Below is a small trained network, with its code and all its weights. Each question gives an input and a target symbol and asks what happens when units are switched off, that is, made to give their printed mean instead of their output.

import numpy as np


def w(rows, s, z=0):
    codes = np.array(rows[::2]) - 128.0
    scale = np.full(codes.shape[1], s)
    scale[-1] = z or s
    return codes * scale


def norm(h):
    return h / np.sqrt((h * h).mean(-1, keepdims=True) + 1e-5)


def f(y):
    return np.maximum(y, 0)


def softmax(a):
    e = np.exp(a - a.max(-1, keepdims=True))
    return e / e.sum(-1, keepdims=True)


def log_softmax(a):
    a = a - a.max(-1, keepdims=True)
    return a - np.log(np.exp(a).sum(-1, keepdims=True))


def net(x, mask):
    ids = ['βγδεξπστφ'.index(c) for c in x.split()]
    T = len(ids)
    res = E[ids] + P[:T]
    r = norm(res)
    for j in range(2):
        rows = slice(3 * j, 3 * j + 3)
        q, k, v = (r @ M[0][rows].T for M in (Q, K, V))
        z = softmax(np.where(np.tri(T) > 0, q @ k.T / 3**0.5, -1e9)) @ v
        o = O[0][rows]
        res = res + np.where(mask[j], z, o[:, -1]) @ o[:, :-1]
    y = f(norm(res) @ A[0][:, :-1].T + A[0][:, -1])
    res = res + np.where(mask[2:14], y, B[0][:, -1]) @ B[0][:, :-1]
    return log_softmax(norm(res)[-1] @ U[:, :-1].T + U[:, -1])


Q, K, V, O, A, B = {}, {}, {}, {}, {}, {}
E = w([
[202,185,148,90],'β',
[190,40,65,208],'γ',
[96,158,170,139],'δ',
[160,151,173,162],'ε',
[72,136,76,95],'ξ',
[123,141,167,136],'π',
[153,135,169,158],'σ',
[156,126,1,128],'τ',
[70,55,61,182],'φ',
],0.017)
P = w([
[128,63,144,4],'0',
[3,135,129,139],'1',
[24,145,136,148],'2',
[34,149,134,161],'3',
[64,158,138,172],'4',
[86,187,134,178],'5',
[106,198,134,196],'6',
[104,214,127,200],'7',
[110,224,134,213],'8',
[121,228,136,218],'9',
[134,235,126,208],'10',
[129,236,125,227],'11',
[116,241,125,217],'12',
],0.0036)
Q[0] = w([
[116,84,119,173],'head 1',
[133,24,2,174],'head 1',
[138,103,147,219],'head 1',
[188,131,147,192],'head 2',
[118,250,245,212],'head 2',
[209,208,226,103],'head 2',
],0.014)
K[0] = w([
[137,122,206,234],'head 1',
[162,157,58,195],'head 1',
[237,142,186,146],'head 1',
[205,17,113,107],'head 2',
[144,19,146,9],'head 2',
[118,43,228,37],'head 2',
],0.011)
V[0] = w([
[85,254,110,109],'head 1',
[157,239,150,168],'head 1',
[206,87,174,88],'head 1',
[229,179,103,82],'head 2',
[149,64,197,17],'head 2',
[31,55,156,116],'head 2',
],0.008)
O[0] = w([
[197,45,60,42,140],'head 1',
[1,127,207,123,195],'head 1',
[100,163,107,122,51],'head 1',
[176,195,69,129,10],'head 2',
[85,72,65,224,4],'head 2',
[181,24,159,196,225],'head 2',
],0.0072,0.0024)
A[0] = w([
[154,129,207,77,91],'neuron 1',
[138,151,153,190,171],'neuron 2',
[140,65,100,176,116],'neuron 3',
[250,139,96,149,153],'neuron 4',
[123,121,40,170,156],'neuron 5',
[112,180,236,91,155],'neuron 6',
[146,54,79,108,151],'neuron 7',
[205,93,171,139,116],'neuron 8',
[146,102,48,115,83],'neuron 9',
[162,156,179,109,255],'neuron 10',
[187,172,186,99,94],'neuron 11',
[142,83,98,162,146],'neuron 12',
],0.014,0.0083)
B[0] = w([
[226,181,210,1,156],'neuron 1',
[83,129,167,104,238],'neuron 2',
[154,172,115,120,231],'neuron 3',
[73,146,168,161,210],'neuron 4',
[194,168,137,36,254],'neuron 5',
[208,115,57,166,202],'neuron 6',
[109,108,69,119,219],'neuron 7',
[74,109,144,151,181],'neuron 8',
[68,125,152,85,176],'neuron 9',
[128,65,84,130,226],'neuron 10',
[154,87,114,177,143],'neuron 11',
[150,222,148,173,220],'neuron 12',
],0.0098,0.0067)
U = w([
[137,201,80,62,194],'β',
[151,86,98,107,105],'γ',
[25,77,141,133,161],'δ',
[142,139,6,242,1],'ε',
[113,95,165,170,85],'ξ',
[116,245,251,142,72],'π',
[36,125,131,169,87],'σ',
[213,126,117,137,38],'τ',
[156,63,254,77,162],'φ',
],0.0091,0.0027)

Each question gives the input, a string of symbols that net reads in full, and the target symbol t.
The units are the heads (3 rows each of Q, K, V and O) and the neurons (one row each of A and B). Each row of codes is followed by its name. A weight is (code - 128) times the scale printed after its matrix; where a second scale follows, it is the last column's (O, A, B and U).
mask holds one flag per unit, heads first, then neurons. A switched-off unit (its flag False) gives its mean, the last column of its rows in O or B, instead of its output. The means were averaged over made-up inputs and are rounded, as every weight is.
A unit's drop is (log p(t) with every unit on - log p(t) with that unit switched off) / (log p(t) with every unit on - log p(t) with every unit switched off).
The circuit of an input: a set's keep is (log p(t) with only the set's units on - log p(t) with every unit switched off) / (log p(t) with every unit on - log p(t) with every unit switched off). Starting from the 12 units with the biggest drops (on a tie, the unit counted first), units are removed one at a time, each time the one whose removal leaves the highest keep (on an exact tie, the one counted first), for as long as the keep stays at least 0.8.
circuit, biggest first: the units of the circuit, biggest drop first
k most important neurons: the k neurons with the biggest drops, biggest first
which heads matter: for each layer, one digit per head in row order, 1 if its drop is at least 0.15 and else 0, layers parted by /
drop when u is switched off: that unit's drop, to one decimal
input φ φ φ π ε, target φ: circuit, biggest first => [head 2]
input β β π φ τ φ ε, target β: circuit, biggest first => [head 2; neuron 12]
input σ β ε π δ φ γ π, target σ: circuit, biggest first => [head 2; head 1; neuron 12]
input φ ξ φ φ, target ε: 3 most important neurons => [neuron 7; neuron 12; neuron 1]
input β φ ξ τ φ π δ σ, target β: which heads matter => 11
input δ τ π, target δ: 2 most important neurons => [neuron 6; neuron 5]
input δ φ φ φ φ, target ε: 3 most important neurons => [neuron 7; neuron 12; neuron 3]
input ε π β φ ξ β π β, target ε: 2 most important neurons => [neuron 11; neuron 10]
input τ φ β ξ π ε β, target τ: which heads matter => 01
input σ φ φ ε π δ, target σ: circuit, biggest first => [head 2; neuron 12]
input ε φ ξ δ ε π, target ε: which heads matter => 01
input φ τ φ ξ β, target φ: 2 most important neurons => [neuron 1; neuron 4]
input φ ε φ δ β ε β, target φ: which heads matter => 01
input φ π τ ξ τ β π φ γ τ π φ, target β: circuit, biggest first => [head 2]
input ξ β γ τ τ δ φ σ γ π φ φ, target π: 2 most important neurons => [neuron 10; neuron 7]
input ε τ π π φ π τ ξ ε φ π σ δ, target ε: 2 most important neurons => [neuron 6; neuron 5]
input τ β φ ξ φ φ, target β: drop when head 1 is switched off => 0.2
input φ π ε σ π, target φ: drop when head 2 is switched off => 0.7
input ξ β ξ φ φ β γ, target π: drop when neuron 10 is switched off => 0.0
